Below is a small trained network, with its code and all its weights. Each question gives an input and a class and asks what happens when units are switched off, that is, made to give their printed mean instead of their output.

import numpy as np


def w(rows, s, z=0):
    codes = np.array(rows[::2]) - 128.0
    scale = np.full(codes.shape[1], s)
    scale[-1] = z or s
    return codes * scale


def norm(h):
    return h / np.sqrt((h * h).mean(-1, keepdims=True) + 1e-5)


def f(y):
    return y / 2 * (1 + np.tanh(0.7978845608 * (y + 0.044715 * y**3)))


def log_softmax(a):
    a = a - a.max(-1, keepdims=True)
    return a - np.log(np.exp(a).sum(-1, keepdims=True))


def net(x, mask):
    res = np.array(x, float).reshape(1, 5) / 4 @ E
    u = 0
    for l in range(3):
        y = f(norm(res) @ A[l][:, :-1].T + A[l][:, -1])
        res = res + np.where(mask[u : u + 5], y, B[l][:, -1]) @ B[l][:, :-1]
        u += 5
    return log_softmax(norm(res)[-1] @ U[:, :-1].T + U[:, -1])


A, B = {}, {}
E = w([
[159,87,112,120,204,106,112,89],'x0',
[98,30,174,4,82,116,173,90],'x1',
[124,121,112,100,104,208,200,155],'x2',
[50,146,76,78,162,151,132,113],'x3',
[192,251,128,53,208,117,127,191],'x4',
],0.0037)
A[0] = w([
[187,71,144,202,87,31,74,11,248],'L0N1',
[8,2,24,235,49,200,129,69,80],'L0N2',
[115,26,207,133,145,48,136,40,217],'L0N3',
[138,200,62,181,224,240,225,123,119],'L0N4',
[59,166,110,9,140,34,11,29,138],'L0N5',
],0.0035,0.0016)
B[0] = w([
[186,89,131,119,53,135,115,150,218],'L0N1',
[128,165,86,142,133,213,124,55,252],'L0N2',
[140,115,192,104,207,253,152,139,209],'L0N3',
[116,135,99,109,148,174,69,146,185],'L0N4',
[91,113,145,115,90,86,72,124,198],'L0N5',
],0.0072,0.0036)
A[1] = w([
[142,215,85,102,184,73,71,210,254],'L1N1',
[84,160,49,148,129,192,102,189,201],'L1N2',
[229,254,69,89,209,174,164,196,168],'L1N3',
[110,158,73,161,63,37,18,88,47],'L1N4',
[85,68,144,43,154,188,216,108,59],'L1N5',
],0.0049,0.0017)
B[1] = w([
[132,164,72,183,88,153,90,2,246],'L1N1',
[170,90,165,52,118,152,99,83,207],'L1N2',
[51,62,139,116,73,173,149,110,252],'L1N3',
[140,206,220,109,194,81,103,134,152],'L1N4',
[117,189,47,136,178,110,90,176,202],'L1N5',
],0.0066,0.0044)
A[2] = w([
[183,79,174,181,113,182,192,158,194],'L2N1',
[3,141,153,75,79,89,126,139,54],'L2N2',
[46,74,54,31,182,78,158,160,17],'L2N3',
[176,98,159,89,182,16,117,167,7],'L2N4',
[160,171,149,159,128,231,106,21,202],'L2N5',
],0.0056,0.0017)
B[2] = w([
[175,155,22,194,69,162,70,113,160],'L2N1',
[97,46,123,199,10,131,240,137,139],'L2N2',
[100,134,120,133,162,164,161,220,149],'L2N3',
[3,54,144,112,156,205,121,82,128],'L2N4',
[50,57,39,53,146,161,95,21,254],'L2N5',
],0.005,0.0087)
U = w([
[115,104,76,122,117,211,88,42,216],'0',
[140,172,137,179,175,90,184,157,13],'1',
[76,158,141,125,73,91,209,185,105],'2',
[148,234,127,162,147,26,82,89,91],'3',
[153,182,156,181,179,107,188,154,3],'4',
[88,132,126,81,200,154,189,229,144],'5',
[142,115,225,111,155,83,110,133,56],'6',
[244,129,137,208,97,133,127,191,119],'7',
],0.011,0.0038)

Each question gives the input, the list of numbers given to net, and the class t.
The units are the neurons (one row each of A and B). Each row of codes is followed by its name. A weight is (code - 128) times the scale printed after its matrix; where a second scale follows, it is the last column's (A, B and U).
mask holds one flag per neuron, layer by layer. A switched-off neuron (its flag False) gives its mean, the last column of its row in B, instead of its output. The means were averaged over made-up inputs and are rounded, as every weight is.
A unit's drop is (log p(t) with every unit on - log p(t) with that unit switched off) / (log p(t) with every unit on - log p(t) with every unit switched off).
The circuit of an input: a set's keep is (log p(t) with only the set's units on - log p(t) with every unit switched off) / (log p(t) with every unit on - log p(t) with every unit switched off). Starting from the 12 units with the biggest drops (on a tie, the unit counted first), units are removed one at a time, each time the one whose removal leaves the highest keep (on an exact tie, the one counted first), for as long as the keep stays at least 0.8.
circuit, biggest first: the units of the circuit, biggest drop first
most important unit: the unit with the biggest drop
k most important neurons: the k neurons with the biggest drops, biggest first
k most important neurons of layer l: the k neurons of layer l with the biggest drops, biggest first
input [6,2,-8,8,1], class 6: 3 most important neurons	[L0N5 L2N5 L0N2]
input [-1,2,-5,1,2], class 6: most important neuron	[L0N5]
input [8,4,-8,5,3], class 6: 2 most important neurons of layer 2	[L2N5 L2N1]
input [-2,5,5,-5,2], class 5: 2 most important neurons	[L1N5 L0N1]
input [7,6,-6,-6,7], class 6: circuit, biggest first	[L2N5 L0N2]
input [1,-7,-6,-4,-2], class 3: circuit, biggest first	[L1N4 L0N3]
input [1,-5,-7,7,2], class 3: 4 most important neurons	[L0N3 L1N4 L0N5 L0N2]
input [-8,-7,-8,-4,-2], class 3: circuit, biggest first	[L1N4 L0N3]
input [-8,-5,-8,-7,-2], class 7: circuit, biggest first	[L0N1 L2N5 L0N2]
input [6,-4,-6,-5,-5], class 7: circuit, biggest first	[L0N1 L1N1 L2N5]
input [7,4,-4,1,2], class 6: circuit, biggest first	[L2N5 L0N2 L1N1]
input [-2,-5,-8,-5,-2], class 7: circuit, biggest first	[L0N1 L2N5 L0N2]
input [-7,7,-4,1,1], class 2: 2 most important neurons	[L2N2 L0N5]
input [7,-4,-8,6,4], class 3: most important unit	L0N5
input [7,6,-8,-3,-1], class 6: 3 most important neurons	[L1N1 L2N5 L0N2]
input [-8,7,-7,3,5], class 2: 2 most important neurons	[L2N2 L2N5]
input [8,3,-4,1,1], class 6: 2 most important neurons of layer 0	[L0N5 L0N2]
input [-8,-3,-6,-1,1], class 3: 3 most important neurons	[L0N3 L1N4 L0N2]
input [-4,4,8,8,1], class 5: 2 most important neurons of layer 1	[L1N1 L1N5]
input [-2,4,1,7,2], class 5: most important unit	L2N3
input [-6,-6,-6,-2,-3], class 3: 2 most important neurons of layer 1	[L1N4 L1N3]
input [4,-1,2,-3,0], class 7: 2 most important neurons of layer 0	[L0N2 L0N1]
input [-4,2,3,1,1], class 2: 2 most important neurons of layer 0	[L0N3 L0N2]
